Here is a tiny trained network, its code and every weight. The questions are about switching its units off for an input and a class, where a switched-off unit gives its printed mean instead of its output.

import numpy as np


def w(rows, s, z=0):
    codes = np.array(rows[::2]) - 128.0
    scale = np.full(codes.shape[1], s)
    scale[-1] = z or s
    return codes * scale


def f(y):
    return np.maximum(y, 0)


def log_softmax(a):
    a = a - a.max(-1, keepdims=True)
    return a - np.log(np.exp(a).sum(-1, keepdims=True))


def net(x, mask):
    res = np.array(x, float).reshape(1, 6) / 4 @ E
    y = f(res @ A[0][:, :-1].T + A[0][:, -1])
    res = res + np.where(mask, y, B[0][:, -1]) @ B[0][:, :-1]
    return log_softmax(res[-1] @ U[:, :-1].T + U[:, -1])


A, B = {}, {}
E = w([
[129,126,128,128,128,128,128,129,129,128,128,129],'x0',
[128,130,127,125,129,129,128,126,128,127,127,126],'x1',
[173,122,98,34,110,150,97,132,21,234,148,181],'x2',
[84,130,188,169,4,98,8,104,86,94,86,83],'x3',
[128,128,126,126,129,123,129,128,128,127,130,131],'x4',
[236,136,157,190,125,105,161,126,19,27,134,99],'x5',
],0.011)
A[0] = w([
[103,138,131,112,93,120,82,122,113,136,122,118,10],'n0',
[115,118,122,100,150,127,147,135,132,208,133,147,134],'n1',
[158,132,114,136,179,133,200,130,143,117,132,135,22],'n2',
[134,124,147,175,91,114,104,126,127,5,125,111,101],'n3',
[106,129,128,143,106,124,148,124,125,119,110,133,91],'n4',
[138,125,121,138,143,124,135,130,131,132,130,122,101],'n5',
[139,122,129,130,164,127,163,131,132,139,128,128,174],'n6',
[68,121,132,122,116,119,97,145,194,172,131,139,126],'n7',
[199,127,131,137,138,123,160,129,60,82,131,127,8],'n8',
[128,123,113,106,128,136,130,115,136,177,128,135,108],'n9',
[116,132,132,122,126,106,142,139,111,140,117,123,112],'n10',
[140,122,124,91,120,131,111,122,57,164,128,136,176],'n11',
[181,127,128,146,144,119,149,134,68,91,139,135,190],'n12',
[100,126,155,141,83,134,77,130,107,142,119,113,75],'n13',
[148,133,112,99,108,128,106,120,37,182,129,138,9],'n14',
[149,123,151,120,117,134,118,137,107,147,126,126,39],'n15',
[142,128,121,115,119,133,119,126,98,151,126,125,152],'n16',
[133,133,113,95,161,133,133,131,128,189,133,142,132],'n17',
[165,113,137,134,133,129,142,136,105,116,120,122,159],'n18',
[156,128,134,141,149,110,140,139,83,114,137,134,77],'n19',
[138,128,119,107,161,118,159,131,137,138,131,130,172],'n20',
[164,133,118,115,205,141,196,126,150,121,128,126,133],'n21',
[104,130,133,163,145,124,155,124,224,72,126,114,127],'n22',
[135,135,117,105,131,133,136,135,138,144,133,149,129],'n23',
[90,130,120,123,102,120,92,114,173,135,126,132,102],'n24',
],0.022,0.017)
B[0] = w([
[170,129,88,135,111,148,108,132,148,166,142,173,151],'n0',
[146,133,132,127,222,133,133,136,139,141,139,140,225],'n1',
[91,136,164,134,93,113,114,111,120,92,112,76,185],'n2',
[118,132,172,130,252,118,137,120,111,108,115,86,251],'n3',
[133,139,136,101,153,129,102,149,133,126,139,105,139],'n4',
[116,106,145,101,111,126,124,150,141,118,136,122,137],'n5',
[149,116,129,111,129,133,136,135,138,153,141,151,191],'n6',
[118,135,129,132,30,125,129,117,104,110,116,114,221],'n7',
[160,121,57,127,92,160,130,129,154,180,149,202,202],'n8',
[157,118,141,130,168,117,130,124,136,145,123,127,179],'n9',
[149,126,129,139,113,136,126,125,134,104,143,119,131],'n10',
[167,132,95,123,126,146,131,127,142,153,139,162,218],'n11',
[97,142,162,121,101,120,113,127,122,101,118,76,238],'n12',
[121,120,106,116,37,127,140,137,139,137,137,147,183],'n13',
[69,143,160,137,27,117,129,116,109,79,108,76,189],'n14',
[119,124,149,125,125,116,127,131,123,96,129,91,136],'n15',
[120,109,112,138,131,127,142,131,142,139,125,159,172],'n16',
[138,119,127,121,213,134,110,134,129,136,140,140,216],'n17',
[116,105,145,144,99,99,140,134,123,113,123,115,182],'n18',
[134,131,115,126,76,125,129,136,125,150,131,158,169],'n19',
[146,132,126,147,177,137,123,118,131,156,132,145,198],'n20',
[116,135,105,130,28,135,129,124,119,114,117,136,234],'n21',
[140,124,89,125,32,138,125,136,130,162,142,171,223],'n22',
[141,114,117,143,155,108,146,139,141,130,122,130,171],'n23',
[106,134,137,131,86,128,139,134,125,104,131,113,177],'n24',
],0.026,0.028)
U = w([
[137,117,71,127,104,153,132,139,127,168,158,198,158],'0',
[67,132,146,138,82,109,126,119,75,62,108,84,183],'1',
[145,110,161,130,255,109,131,140,109,122,131,108,3],'2',
],0.011,0.0022)

Each question gives the input, the list of numbers given to net, and the class t.
The units are the neurons (one row each of A and B). Each row of codes is followed by its name. A weight is (code - 128) times the scale printed after its matrix; where a second scale follows, it is the last column's (A, B and U).
mask holds one flag per neuron, in row order. A switched-off neuron (its flag False) gives its mean, the last column of its row in B, instead of its output. The means were averaged over made-up inputs and are rounded, as every weight is.
A unit's drop is (log p(t) with every unit on - log p(t) with that unit switched off) / (log p(t) with every unit on - log p(t) with every unit switched off).
most important unit: the unit with the biggest drop
top k neurons: the k neurons with the biggest drops, biggest first
drop of u: that unit's drop, to one decimal
input [-4,7,-1,-8,7,6], class 1: most important unit : n2
input [6,8,6,-8,5,-1], class 2: top 2 neurons : [n1; n17]
input [-4,-7,4,5,-1,1], class 1: top 3 neurons : [n14; n8; n22]
input [2,-6,-4,3,-6,-6], class 1: top 4 neurons : [n8; n7; n11; n24]
input [0,-2,7,0,2,-1], class 2: top 3 neurons : [n22; n21; n8]
input [-8,-2,-1,8,1,-8], class 1: top 2 neurons : [n7; n24]
input [2,-7,3,0,-1,-3], class 2: top 3 neurons : [n22; n21; n8]
input [-5,-3,-6,1,-2,1], class 2: top 2 neurons : [n3; n21]
input [5,-7,-7,-7,-3,1], class 1: top 3 neurons : [n2; n8; n11]
input [2,-4,5,0,5,-2], class 2: top 3 neurons : [n22; n21; n8]
input [1,5,-8,8,-2,1], class 2: top 4 neurons : [n3; n21; n14; n12]
input [3,1,6,-7,-2,-7], class 2: drop of n1 : 0.1
input [-7,-4,-8,5,0,7], class 2: drop of n3 : 2.2
input [-6,-8,5,-1,-6,-2], class 2: drop of n22 : 0.2
input [-2,2,0,-5,3,7], class 1: most important unit : n12
